[128 = 0]
[153 128 100 124  62 155 170 115   1 123 109 134 139 171 153 115 155  54
 141 105 153 140 122  57 137 124 133] | 8
[138 128 128 128 139 136 131 111  92 113 127 121 126 136 132 121 135 128
 130 128 131 134 130 112 127 138 131] | 1
[187 128 140 167  62 142  99 195 233 171 130 148 109 149  99  91 134 128
 122 161 143 112 134 149 134  93 159] | 2
[157 129 120 132  70 147 140 135  84 144 110 143 131 160 136 113 155  89
 127 117 147 130 124  90 132 120 139] | 5
[165 127 138 131 104 158 140 115  23 139  90 135  98 176 140 102 144 108
 124 150 150 107 114 102 108 130 132] | 6
[148 126 150 123 130 160 144 102  35 125  81 148 100 174 146 100 141 142
 133 158 145 116 116 119 109 130 130] | 6
[148 126 124 133 122 146 149 115  84 111 110 127 120 148 136 112 129 110
 141 140 138 129 125 109 129 125 132] | 4
[147 129 116 123  78 146 142 122  44 141 108 138 133 160 144 120 155  81
 124 110 149 130 120  80 127 129 133] | 5
[118 128 137 116 137 136 141 106 100 124 109 143 129 137 139 122 143 143
 126 127 131 135 125 124 121 136 124] | 2
[152 126 141 122 139 168 167  91   1 108  75 133  98 178 150  98 126 123
 139 161 143 111 114 108 107 136 126] | 7
[135 126 133 123 110 158 168 119  25 123  79 149 113 167 144 108 132 115
 139 148 144 120 116 114 123 119 127] | 7
[145 128 117 136 121 133 126 129 112 120 137 112 124 139 125 122 123 105
 135 129 131 127 130 115 131 129 133] | 0
[154 124 136 135 109 168 175 119  72 103  86 157 116 175 133  92 139 128
 156 158 149 138 129 117 135 109 143] | 8
[127 127 125 130 132 130 138 125 145 111 131 129 134 129 124 125 127 132
 141 130 129 139 134 129 137 124 133] | 0
[127 126 152 120 150 145 142 113  88 125  97 147 110 145 134 110 129 160
 131 155 133 119 120 144 113 130 125] | 2
[140 126 134 129  88 158 176 123  72 114  82 171 130 173 141 100 154 123
 149 140 149 149 129 108 141 106 140] | 9
[182 127 146 141 124 163 124 115  74 122 107 134  98 175 128  86 144 134
 131 162 148 120 128 114 118 130 145] | 5
[153 128 144 136 123 142 116 128 127 139 118 139 111 148 124 108 142 141
 122 148 136 122 130 129 119 128 138] | 2
[147 128 134 145 106 135 120 154 184 130 130 143 132 136 116 112 136 134
 134 136 136 138 138 136 139 112 144] | 1
[124 125 134 125 142 148 160 111  78 101  96 138 118 147 137 113 124 139
 147 147 131 131 125 130 124 122 126] | 4
[126 127 144 117 141 140 136 111  67 127 110 139 119 146 139 120 135 142
 127 139 135 121 120 131 113 134 123] | 2
[115 125 137 130 114 141 161 149 151 122 107 158 130 139 128 118 119 144
 147 146 129 134 127 154 135 102 131] | 3
[132 126 126 124 133 148 156 105  45 105 100 129 125 146 140 116 126 119
 142 138 134 129 122 115 125 130 122] | 4
[124 128 134 118 121 129 147 115  90 136 108 141 126 144 140 128 137 127
 123 125 133 123 121 124 121 131 125] | 2
[135 127 128 131 147 129 134 126 124 110 130 122 121 129 126 122 119 134
 139 140 126 129 130 134 127 130 128] | 0
[ 87 127 107  98 136 132 185  87   1 100 100 129 148 135 161 150 132 101
 144  98 130 144 117  92 132 134 107] | 3
[169 125 150 132 105 175 158 117  64 118  71 168 108 187 136  84 155 138
 145 166 155 133 126 115 124 117 147] | 9
[156 130 119 133 101 134 111 118  99 138 130 116 125 142 129 120 145  99
 117 119 138 124 128  94 125 140 135] | 1
[136 124 132 121 127 162 178  97  20  95  73 149 115 172 148 102 134 124
 155 152 143 134 122 112 128 123 129] | 8
[158 125 133 136  98 166 168 125  68 108  85 157 118 177 136  90 146 120
 154 150 150 139 129 109 135 114 144] | 8
[138 127 133 134 137 138 131 125 141 111 127 132 126 133 123 116 128 143
 141 136 130 137 135 132 135 127 135] | 0
[177 127 146 137 124 163 132 112  74 125  97 139 100 165 130  93 148 137
 128 157 148 119 126 109 116 131 143] | 5
[114 128 107 130 100 120 144 139 141 121 137 128 150 121 131 140 128  98
 138 102 128 147 133 115 148 117 130] | 0
[163 125 143 136 124 169 155 122  56 118  80 144  91 173 136  96 128 131
 142 173 147 112 117 127 114 117 136] | 7
[168 127 146 134 106 161 138 126  49 138  88 144  97 177 135  95 139 124
 129 162 150 109 117 115 111 124 137] | 6
[173 127 158 142 150 152 106 113 139 122 118 126  94 153 117  85 136 170
 127 171 137 116 132 140 111 136 143] | 1
[157 125 136 129 129 167 161  96   4 101  81 132  98 186 145  91 132 115
 145 159 148 118 119 105 116 131 131] | 7
[126 126 124 134  83 142 166 155 169 121 108 167 149 147 126 117 142 125
 154 130 138 157 138 130 155  93 143] | 4
[160 127 133 133  67 164 160 134  67 135  79 167 124 183 141  95 160 103
 140 141 158 133 124 100 133 110 146] | 9
[142 127 134 111 138 161 162  76   1 117  74 125  97 173 158 111 138 107
 129 141 147 109 108  93 100 150 117] | 7
[125 129 128 122 106 132 141 133 112 142 113 142 132 141 136 128 138 116
 125 122 133 126 121 119 126 124 127] | 2
[134 127 138 125 122 140 134 125 100 134 106 140 115 148 133 119 129 130
 127 145 134 117 119 130 119 124 128] | 2
[137 127 112 120  82 149 166 118   3 130  95 134 124 165 152 123 138  73
 132 121 146 121 113  86 125 123 125] | 7
[148 125 138 134 104 160 164 134  83 121  81 156 107 171 135 100 128 120
 147 157 145 121 120 128 126 109 130] | 7
[149 126 148 128 110 161 151 115  66 130  84 150 102 174 139  98 140 136
 133 162 146 114 117 124 110 124 133] | 6
[121 128 138 126 116 135 139 138 154 135 116 156 135 131 126 123 141 146
 132 129 133 137 131 135 134 117 134] | 1
[149 126 127 139 113 147 150 132 104 114 107 138 121 153 128 108 130 119
 146 144 140 135 130 122 135 115 140] | 4
[169 126 123 137  95 166 163 118  38 110  88 145 114 179 137  90 145 107
 149 150 155 132 127  97 132 116 144] | 8
[121 128 111 126 121 126 138 123  97 117 134 118 138 124 133 136 126 107
 135 113 127 137 130 112 136 127 125] | 0
[145 126 142 126 106 166 176 106  50 113  68 173 119 177 144  95 157 136
 147 153 152 139 124 107 127 117 141] | 9
[132 126 147 125 140 144 141 118  97 124 103 141 107 147 132 116 128 146
 130 155 133 117 119 138 114 126 126] | 3
[135 127 154 121 151 145 133 106  99 124 103 145 108 148 134 111 136 165
 126 153 133 120 123 138 111 135 128] | 2
[185 125 151 142 127 181 149 103  42 101  77 144  91 197 132  74 145 142
 147 179 155 126 128 111 118 126 147] | 8
[151 126 127 135 121 149 145 122  75 112 104 125 115 157 132 108 124 115
 141 146 138 126 126 118 127 124 133] | 4
[144 126 129 138 117 150 149 125 102 109 109 141 126 153 129 108 130 120
 147 145 138 136 131 121 135 117 139] | 4
[178 129 114 128 111 153 129  85   1 118 113 103 110 166 143 109 146  77
 123 122 147 119 120  66 115 149 132] | 4
[160 125 145 132 125 166 152 109  27 116  78 140  89 176 139  92 128 124
 140 170 149 109 116 117 111 124 133] | 7
[128 127 120 131 129 131 135 130 136 115 131 124 128 129 126 128 122 119
 137 128 128 135 132 126 137 123 131] | 0
[164 124 140 142 114 170 153 126  66 107  81 151 104 177 131  87 130 139
 153 169 147 127 126 127 127 110 142] | 7
[169 127 134 137 100 157 132 125  92 131 105 143 115 164 133  97 149 120
 131 143 147 127 130 105 125 125 144] | 5
[139 126 143 131 126 145 137 130 124 130 106 140 109 149 129 111 126 142
 131 154 134 115 121 141 117 120 130] | 3
[137 128 134 121 130 140 133 109  49 133 103 126 108 152 141 120 136 122
 119 137 135 113 117 113 111 139 123] | 2
[137 126 129 131 114 147 156 112  88 110 105 149 132 152 135 112 142 124
 145 132 140 143 131 112 133 121 135] | 4
[122 127 126 127 115 124 142 134 153 120 130 145 146 130 127 127 136 134
 140 122 129 146 136 127 142 117 134] | 1

[124 130 125  70 126  86 147 127 141 101 138 145 123 126 133 105  83 132
 119 127 137 116 120 128 119 139 118 158  99 128 141 120 174 128 147 126
 128 125 144 113 120 123 129 167 136 146 147 124 128 123 158 139 135 143
  98 125 121] | 6
[135 135  53 128 142  88 193 116 118 119 152  96 118 142 121  51   1 145
 230 141  78 101  98  69 113 157 140 193 255 143 144 135 251 125 155 116
 139 140 125  44 141 123 119 154 132  84 123 165 146 139 144 149 114  73
  71 144  94] | 3
[126 132 134  79 132 117 138 121 128 116 138 127 126 132 137 128  88 134
 116 120 125 128 126 122 126 136 131 134 137 127 119 128 152 124 144 137
 124 137 131 133 125 127 126 145 131 142 140 115 127 127 140 133 141 131
 107 119 131] | 9
[129 130 120 140 133 134 130 120 116 133 131 114 128 133 135 137 108 131
 125 126 120 133 124 120 130 133 139 122 140 129 112 133 126 125 123 136
 125 133 123 133 131 130 125 117 126 115 129 114 126 129 126 128 130 117
 118 124 132] | 2
[125 128 156  79 122 114 118 131 139 113 130 156 125 121 127 135 146 124
  92 120 156 129 140 155 127 120 109 122  91 120 143 118 115 130 140 127
 128 125 138 152 116 123 134 155 132 172 142 119 123 123 138 127 143 153
 133 120 131] | 6
[129 136 108  54 128  71 161 122 126 104 150 151 116 132 116  92  42 136
 135 126 128 118 119 122 115 139 110 158 184 129 164 121 189 125 164 118
 134 136 131 100 116 115 130 193 137 179 145 146 135 132 146 143 146 120
  95 126 108] | 4
[130 134  83 116 137  86 187 123 131 107 145 103 118 136 127  57   6 141
 208 140  95 104 101  80 113 156 136 192 251 141 133 132 225 127 149 121
 135 128 137  53 135 127 120 115 135  80 129 148 138 130 154 147 113 100
  60 141 104] | 2
[125 131 138  83 128 106 141 128 136 103 135 134 125 127 134 114  95 132
 123 127 135 118 123 126 123 136 124 151 149 130 130 124 160 127 139 128
 125 126 141 122 123 127 130 150 133 134 140 126 128 124 150 135 134 139
 112 123 119] | 7
[127 133 112  56 129  69 165 126 137  96 153 142 116 129 124  79  48 135
 153 132 125 105 114 113 111 142 113 175 199 131 158 119 209 129 163 118
 133 128 142  79 120 118 127 192 137 144 144 147 136 122 156 148 130 130
  83 133 106] | 3
[129 133 104  57 127  69 168 122 133 102 147 152 116 130 115  72  41 134
 158 129 125 109 119 120 112 140 108 165 200 130 173 119 196 127 179 116
 135 130 134  89 118 111 132 201 137 170 140 159 137 131 147 146 135 121
  95 137 105] | 4
[131 136  70 117 143  89 187 115 126 108 152  93 117 140 128  58   5 145
 219 139  85 100  99  73 110 160 143 197 255 143 128 137 240 126 151 121
 132 133 131  50 140 126 114 149 133  78 129 144 142 134 154 148 114  89
  63 141 103] | 2
[127 132 130  84 131 109 145 120 124 119 141 134 124 131 133 125  94 133
 109 123 130 126 122 127 125 136 126 138 150 128 125 124 148 124 133 133
 124 133 129 125 123 126 120 132 132 151 142 117 128 129 138 133 142 127
 108 120 127] | 8
[135 138  53 118 141  94 190 111 109 120 158  93 117 144 118  68   1 145
 211 139  79 103 100  74 113 156 138 184 240 142 138 137 238 122 158 117
 135 147 118  51 136 123 119 151 132 113 126 157 144 143 142 145 128  69
  69 140 100] | 5
[133 137  54 120 140  88 195 113 119 116 155  86 120 143 124  60   1 146
 216 139  83 104 100  67 112 159 143 193 255 144 130 136 246 123 147 115
 135 141 124  50 138 126 118 155 134  89 125 159 143 138 145 149 119  81
  60 140 100] | 5
[128 132  95 104 133  87 174 123 137 106 143 110 120 132 131  72   8 139
 176 134 106 109 109  93 112 153 135 186 232 137 138 130 223 127 150 121
 131 129 140  69 133 125 122 163 137  96 134 142 136 128 162 142 115 117
  70 136 108] | 0
[116 121 180 114 123  98 125 153 177  90 112 141 131 111 148  83 157 123
 135 139 154 120 129 132 118 137 131 170 124 130 122 121 162 139 120 126
 123  96 174  93 135 137 127 114 135  43 137 116 123 103 185 137  92 186
 107 139 135] | 3
[123 128 154  81 123 102 126 136 148 106 127 150 124 120 131 112 132 125
 106 126 147 121 130 141 122 127 114 142 124 125 144 120 144 131 138 123
 128 118 146 120 120 123 133 156 133 135 144 126 129 119 142 135 135 160
 119 130 128] | 4
[130 138  88  81 135  80 175 117 125 107 153 121 115 137 124  85  24 138
 164 131 107 102 109 102 114 148 124 172 225 138 146 127 216 124 154 121
 133 137 129  83 124 120 124 176 135 136 140 150 138 134 147 147 135 106
  82 131 108] | 9
[129 134 100 105 141  88 177 120 126 107 148 107 118 135 132  69  24 141
 181 132 103 104 105  87 113 156 138 187 246 138 141 131 227 125 150 123
 130 133 136  67 131 127 121 157 136  90 135 138 137 130 160 147 119 110
  72 135 107] | 8
[128 131 113 132 131 115 146 124 125 120 139 128 123 131 125 101  73 132
 143 128 118 121 119 119 124 135 126 142 181 131 136 126 164 126 138 126
 130 132 128 106 124 125 127 144 131 140 130 135 132 130 137 135 132 117
 109 130 120] | 9
[126 128 146  64 122  94 135 131 142 106 134 160 121 121 123 115 106 127
 105 123 147 122 130 144 120 124 105 140 129 124 160 116 146 131 151 123
 131 123 141 130 114 119 133 189 135 168 145 137 128 122 144 136 138 153
 119 126 121] | 4
[129 130 115 127 131 123 131 126 124 126 132 126 126 131 128 125  98 130
 132 130 124 127 126 124 127 127 128 126 158 129 129 128 144 126 131 129
 126 132 126 127 125 127 128 135 129 130 131 135 129 130 133 129 128 123
 116 125 124] | 8
[132 137  75  88 137  78 188 115 126 109 153 116 115 138 121  64   2 142
 193 135  97 101 104  86 110 151 126 186 253 137 153 128 253 125 156 115
 137 139 127  68 130 118 127 180 137 126 132 161 139 135 147 149 129  97
  69 139  99] | 8
[127 136 124  66 128  87 153 126 136 105 143 142 119 127 127  90  68 133
 126 125 128 118 122 125 117 139 119 156 167 132 151 121 181 127 156 121
 130 131 139 112 119 120 128 186 135 160 146 138 131 127 150 140 140 138
  98 123 117] | 6
[128 130 142  92 123 116 119 129 126 124 131 157 125 125 120 140 128 126
  94 122 144 130 135 142 127 121 107 116  97 122 152 120 109 127 144 124
 129 130 129 151 114 121 134 154 131 183 138 119 127 129 118 130 140 141
 140 124 125] | 6
[128 128 118 118 126 100 143 134 139 116 128 135 123 124 122  84  91 129
 156 136 124 115 122 118 125 130 121 158 161 131 152 125 168 131 140 118
 135 121 137 115 129 125 128 151 133 114 127 155 134 129 148 139 114 128
 109 140 114] | 1
[125 132 135  73 128  97 146 124 136 104 142 140 122 127 134 119  96 131
 113 122 141 122 125 128 122 136 117 150 139 127 139 122 159 127 147 130
 126 128 142 120 120 123 126 169 134 150 148 123 128 125 153 139 138 143
 102 122 122] | 7
[127 129 114 127 127 102 148 134 137 120 129 125 125 127 127  89  86 129
 163 137 120 118 126 115 119 138 128 155 177 133 140 125 174 131 137 121
 133 123 136  97 131 127 128 142 132 102 125 149 134 123 145 137 112 125
 111 139 117] | 0
[126 132 106  74 130  80 173 131 142  94 141 131 117 127 126  57  40 135
 174 136 118 106 113 106 111 146 121 186 218 136 162 122 224 131 157 114
 137 121 146  60 127 121 128 180 139 109 137 158 138 123 169 154 118 132
  64 140 107] | 2
[123 134 115  56 130  62 173 131 150  87 144 136 116 126 132  57  32 137
 162 135 124 103 111 104 108 149 120 193 219 135 153 122 229 129 149 120
 131 118 154  73 124 119 128 177 140 118 146 140 136 121 175 151 121 138
  69 135 108] | 2
[134 140  48 102 141  79 198 109 109 115 161  96 115 146 120  70   1 146
 207 137  81 103  98  70 110 159 137 190 255 141 141 134 247 122 161 116
 137 146 118  56 134 121 119 166 135 105 130 160 144 139 143 147 129  77
  64 137  93] | 6
[128 128 108 117 127 105 146 130 137 117 130 127 122 127 123  97  87 130
 161 135 122 119 122 116 120 132 122 149 166 134 150 125 169 130 141 116
 132 121 133  95 130 124 128 146 133 120 128 145 134 127 149 136 116 127
 114 140 115] | 1
[126 130 145  72 122 103 128 129 134 109 133 152 124 124 125 129 113 127
 106 122 145 124 132 143 123 126 112 135 128 123 152 120 136 128 145 124
 129 124 137 142 117 122 132 170 133 166 143 137 128 124 140 131 143 147
 125 124 124] | 4
[126 127 136 150 134 133 130 129 135 128 125 108 131 129 143 125 126 130
 130 132 124 127 123 115 129 138 147 140 132 131 101 134 135 128 111 136
 119 126 137 122 137 135 124 102 127  88 133 108 124 123 139 128 118 135
 112 125 137] | 7
[124 127 131 131 130 116 141 134 140 116 123 118 128 126 137 111  91 132
 146 134 125 122 122 117 122 138 132 155 153 133 124 128 161 130 127 123
 125 119 143 105 138 132 126 126 130  90 128 130 129 121 151 133 112 138
 111 133 126] | 0
[125 129 150  81 125 121 113 130 135 117 132 161 126 122 131 160 150 125
  84 118 151 131 137 150 129 123 116 115  88 121 133 120 107 127 134 125
 125 127 135 155 118 124 131 154 131 176 143 118 123 125 137 130 143 156
 132 117 136] | 7
[140 139  72  72 125  95 154 109  92 143 157 159 115 140  88 121  20 133
 153 128 104 118 123 131 123 121  92 119 190 124 200 120 143 122 171 111
 145 153  94 118 110 104 134 213 132 255 128 181 146 151  89 137 168  72
 127 132  94] | 2
